Each row is followed by its class. Each block has new classes.
[ 2.88  0.08 -0.93  1.46  1.21 -0.10 -4.91 -1.28 -1.55  2.37 -0.34 -1.86
 -1.66 -1.87  0.59  0.56  0.28 -3.21 -0.17  3.77 -2.21  1.97 -0.17 -1.07
  1.65  0.10 -3.21 -1.72 -5.51  0.59 -1.86  0.08  2.65 -1.47  0.90 -0.20
 -0.25  0.42]  [20]
[ 2.03  0.15 -0.23  2.00  1.04 -1.15 -1.17 -0.52 -2.02  2.45 -0.74 -1.21
 -0.06 -4.33 -1.30  1.50  0.27 -3.12  0.22  6.30 -1.59 -1.05  0.52 -0.58
  2.04 -1.38 -4.63  2.06 -2.86  2.15 -2.47 -0.79 -0.64  0.38  1.70 -1.02
  0.85  0.45]  [27]
[ 3.63  0.05 -0.27  1.83  0.03  0.60 -5.84 -1.38 -0.14  1.53 -1.11  0.06
 -2.57 -3.14  1.91  0.46 -0.84 -3.64  0.73  4.14 -2.32  1.95 -0.23  0.44
  0.87  0.37 -3.64 -0.71 -5.36 -0.73 -2.70 -0.56 -0.21  0.09 -0.29 -0.73
 -0.81  0.24]  [20]
[ 2.54  0.48 -1.21  2.02  0.28 -0.24 -2.44 -1.06  0.16  6.18 -1.30 -1.03
  1.03 -1.07 -0.07  0.10  1.00 -0.84  0.68  3.81 -0.73  1.27  1.01  0.23
  1.44  1.13 -4.86 -0.53 -5.35  1.03 -1.34 -0.31 -0.13  1.84  0.95  0.14
  0.78  0.39]  [24]
[ 3.06  0.81 -1.65  2.63  1.99  0.97 -7.01 -0.27  0.53  4.78 -1.65 -1.31
 -1.94 -1.13 -1.23  0.57 -1.05 -2.30  0.75  4.92  0.14  1.25  1.53 -0.30
 -0.49  0.73 -6.23 -2.54 -5.67 -0.27 -2.15  1.22  0.06  0.91  0.37  0.45
  0.31  0.04]  [24]
[ 0.40  1.36  0.50  1.20  0.37  0.86 -2.09  0.25  0.08 -0.97 -1.02 -0.81
 -3.16 -0.31  0.84 -0.04 -1.14 -0.14 -0.24 -0.24  0.65  0.34  0.42  0.93
  0.65  0.25 -1.71 -2.73 -1.14  1.53 -1.53  0.09  0.31  0.31 -0.49  0.75
 -0.22 -0.80]  [20]
[ 1.96  0.58 -0.60  1.56 -0.13 -0.26 -1.99 -0.69 -1.05  0.76 -0.82 -0.65
 -0.98 -1.96 -1.67  0.32 -0.23 -1.90  0.35  3.25  0.00 -0.50 -0.34 -0.23
  1.69  0.07 -2.50 -1.87 -1.48  0.66 -0.80  0.15  0.18 -0.50  0.48 -0.20
  0.00 -0.85]  [27]
[ 2.34 -0.17 -2.22  3.72  0.61 -0.37 -5.98  0.50  0.73  4.68 -0.98 -0.87
 -0.23 -1.53 -1.25  0.43 -0.43 -1.67  0.48  3.39 -0.98 -0.13  1.72  0.39
  1.18  0.51 -5.31 -1.36 -4.79  2.60 -3.34  0.40  0.15  1.16  0.01 -0.04
  0.17  2.69]  [24]
[ 2.13  0.24 -1.55  0.88  0.41  1.00 -5.42 -0.50  0.05  3.77 -0.61 -0.03
 -0.48  0.07  0.76  0.48 -1.44 -0.78  0.72  1.80 -0.66  0.56  0.47  0.53
  0.31  1.01 -3.28 -2.92 -4.74  0.67 -0.60  0.17  0.18  0.00  1.07  0.11
  0.24  0.33]  [24]
[ 2.01  1.07 -0.71  2.17  0.35 -0.48 -4.18 -1.59 -1.83  1.98 -1.94 -4.07
 -2.29 -2.63  0.31  0.08  0.28 -3.30  0.10  4.88 -0.10 -0.24  0.76 -0.38
  2.23 -1.17 -4.75 -2.07 -3.48  1.20 -0.28  0.70  0.53 -0.71  0.13  0.00
  0.47  0.03]  [27]
[ 1.07  0.15 -1.07  3.54  0.44  0.44 -7.10  0.51  1.46  5.86 -0.38 -1.34
 -2.01 -1.19 -1.33 -0.35  0.02 -1.85  0.13  2.73  0.90  1.90  1.04  0.66
  2.03  2.83 -5.79 -2.67 -5.67  3.16 -4.48  0.48 -0.07  1.78 -0.10  0.34
  0.38  0.12]  [24]
[ 1.44  0.64 -1.61  1.84  0.43  0.32 -2.98 -0.52 -0.15  4.01  0.49 -0.97
  0.20 -0.32 -0.41  0.85  1.58 -0.28  0.66  2.96 -2.00  0.03  1.22 -0.15
  1.82  0.31 -3.78 -2.29 -5.13  1.48 -1.01  0.33 -0.58 -0.23  1.07  0.81
 -0.38 -0.35]  [24]
[ 0.62 -0.37 -0.37  0.70  1.37 -0.03  0.54 -0.08  1.12  1.90 -0.27 -0.12
 -0.03 -0.20 -0.48  0.51  0.34  0.95  0.71  1.04 -0.47 -0.14  0.54  0.06
 -0.02  0.16 -1.49  1.31 -1.45 -0.41  0.67  0.05 -0.35  1.16 -1.07  0.52
  1.03 -1.56]  [24]
[ 2.10  1.19 -1.02  2.45  1.03 -0.21 -4.49 -1.14 -1.23  1.63 -0.76 -1.72
 -1.88 -1.57 -0.27  0.17 -0.81  0.90 -0.07  3.73 -0.34  0.38  0.09 -0.90
  1.73 -0.15 -3.53 -3.16 -4.23  2.33 -0.63  0.45  0.09 -1.97  0.22 -2.56
  0.30 -0.81]  [27]
[ 2.52 -0.26 -0.78  0.58  0.58  0.01 -3.75 -1.03  0.25  2.66 -0.90 -1.55
 -2.06 -0.70 -0.34  0.67  0.44 -1.01  1.13  2.77 -2.05  1.39  0.43  0.04
  0.81  0.78 -4.65 -1.28 -5.15  1.91 -0.91  0.71  0.20  0.92 -0.45  0.24
  0.35 -0.10]  [24]
[ 2.75  0.69 -2.59  2.73  1.11  0.67 -7.90 -0.16  1.07  4.49 -2.42 -1.35
 -1.93 -1.82 -0.40  1.23 -0.69 -2.90  1.29  4.07 -0.66  1.08  2.09  0.63
  2.17  0.76 -5.73 -3.53 -7.93  1.95 -2.21  1.43 -0.38  0.84 -0.37  1.87
  0.64 -0.70]  [24]
[ 4.15  0.53 -1.72  2.33  1.19  0.78 -3.00 -1.78 -1.27  7.07 -1.13 -2.24
 -0.66 -0.90 -0.67  0.05  0.15 -1.00  1.10  3.93  0.13  0.46  0.93  0.51
  0.20  1.04 -6.10 -2.72 -3.81 -0.70 -0.06  0.85 -0.36  0.56  0.67  0.24
 -0.44  0.44]  [24]
[ 0.44  0.63 -1.93  1.27  2.02  1.98 -6.43  1.00  0.73  0.64 -1.17 -1.25
 -3.08  0.35  0.58  0.03 -1.71 -1.51  0.22 -0.47 -0.77  2.52  0.53  0.77
  1.22  0.81 -2.35 -8.13 -5.08  3.27 -0.88  0.66  0.11 -1.40 -1.59  1.40
 -0.42 -0.56]  [20]
[ 2.99  1.73 -2.19  1.65  0.50  1.35 -6.97 -1.13 -0.26  1.73 -1.54 -4.13
 -1.43 -0.54 -0.83  0.79 -0.85 -3.39  0.72  1.25 -1.15  2.54  0.59 -1.28
  1.19  2.40 -1.74 -5.50 -6.00  2.11 -0.95  2.11  1.02 -0.69 -0.40  0.16
 -0.90 -0.74]  [20]
[ 1.42  0.70 -0.79  1.81  0.79 -0.07 -4.63 -1.85  0.18  2.95 -0.97 -1.26
 -1.39 -0.63  0.14  0.61 -0.20 -1.88  0.09  3.55 -0.67  1.10  1.10  1.59
  1.95 -0.02 -4.45 -1.97 -4.62  1.02 -1.59  0.19  0.30  0.66  1.51  0.93
  0.78 -0.87]  [24]
[ 3.65  0.90 -1.24  2.15  0.49  0.34 -3.21 -0.64  0.31  5.18 -1.03 -0.91
 -0.82  0.02 -0.51 -0.08 -0.22  0.04  1.26  3.13 -0.10  0.17  1.21  0.02
  1.30  0.84 -3.09 -2.22 -5.75  1.46  0.33  0.57 -0.11 -0.17  1.11  3.88
  0.21  1.22]  [24]
[ 1.63  0.28 -1.54  0.07  0.62  0.67 -4.76 -0.98 -1.10  1.34  0.01 -0.84
 -1.39 -0.71  0.34  0.55 -1.04 -2.91  0.52  2.24 -0.95  1.90  0.09 -0.32
  1.94  0.25 -2.41 -1.44 -4.08  3.71 -1.86  1.13  0.95 -1.97 -0.30  0.45
 -0.40  0.01]  [20]
[ 1.95 -0.28 -1.38  2.04  0.85  1.71 -4.41 -0.59  0.83  3.43 -0.84 -0.38
 -1.82 -0.81 -0.22  1.63  0.10 -0.91 -0.06  1.18 -0.84  1.26  0.18  0.09
  1.16  1.90 -3.71 -2.42 -3.79  0.82 -0.04  1.59  0.89 -0.35  0.55 -0.47
  0.08  0.16]  [24]
[ 1.66  1.26 -1.18  2.30  0.68  1.59 -1.81  0.10  1.55  2.15 -2.21 -1.40
 -1.46  1.01 -2.08  0.37 -0.70 -1.05  0.59  0.79  0.47 -1.50  0.05  0.41
  1.07 -0.06 -2.82 -7.62 -2.62  4.54  1.37  1.25 -1.29 -1.43  0.89  0.40
 -0.25 -0.76]  [27]
[ 3.10 -0.63 -1.85  2.27  0.71 -0.31 -5.18 -0.37  0.56  3.79 -1.15 -1.23
 -1.56 -1.34 -1.14  1.10 -0.28 -1.35  0.97  2.28 -0.41  0.24  1.56  0.63
  1.29  0.86 -4.84 -3.36 -4.95  7.25 -1.41 -0.04  0.41  0.49  1.11  0.55
  0.29 -0.09]  [24]
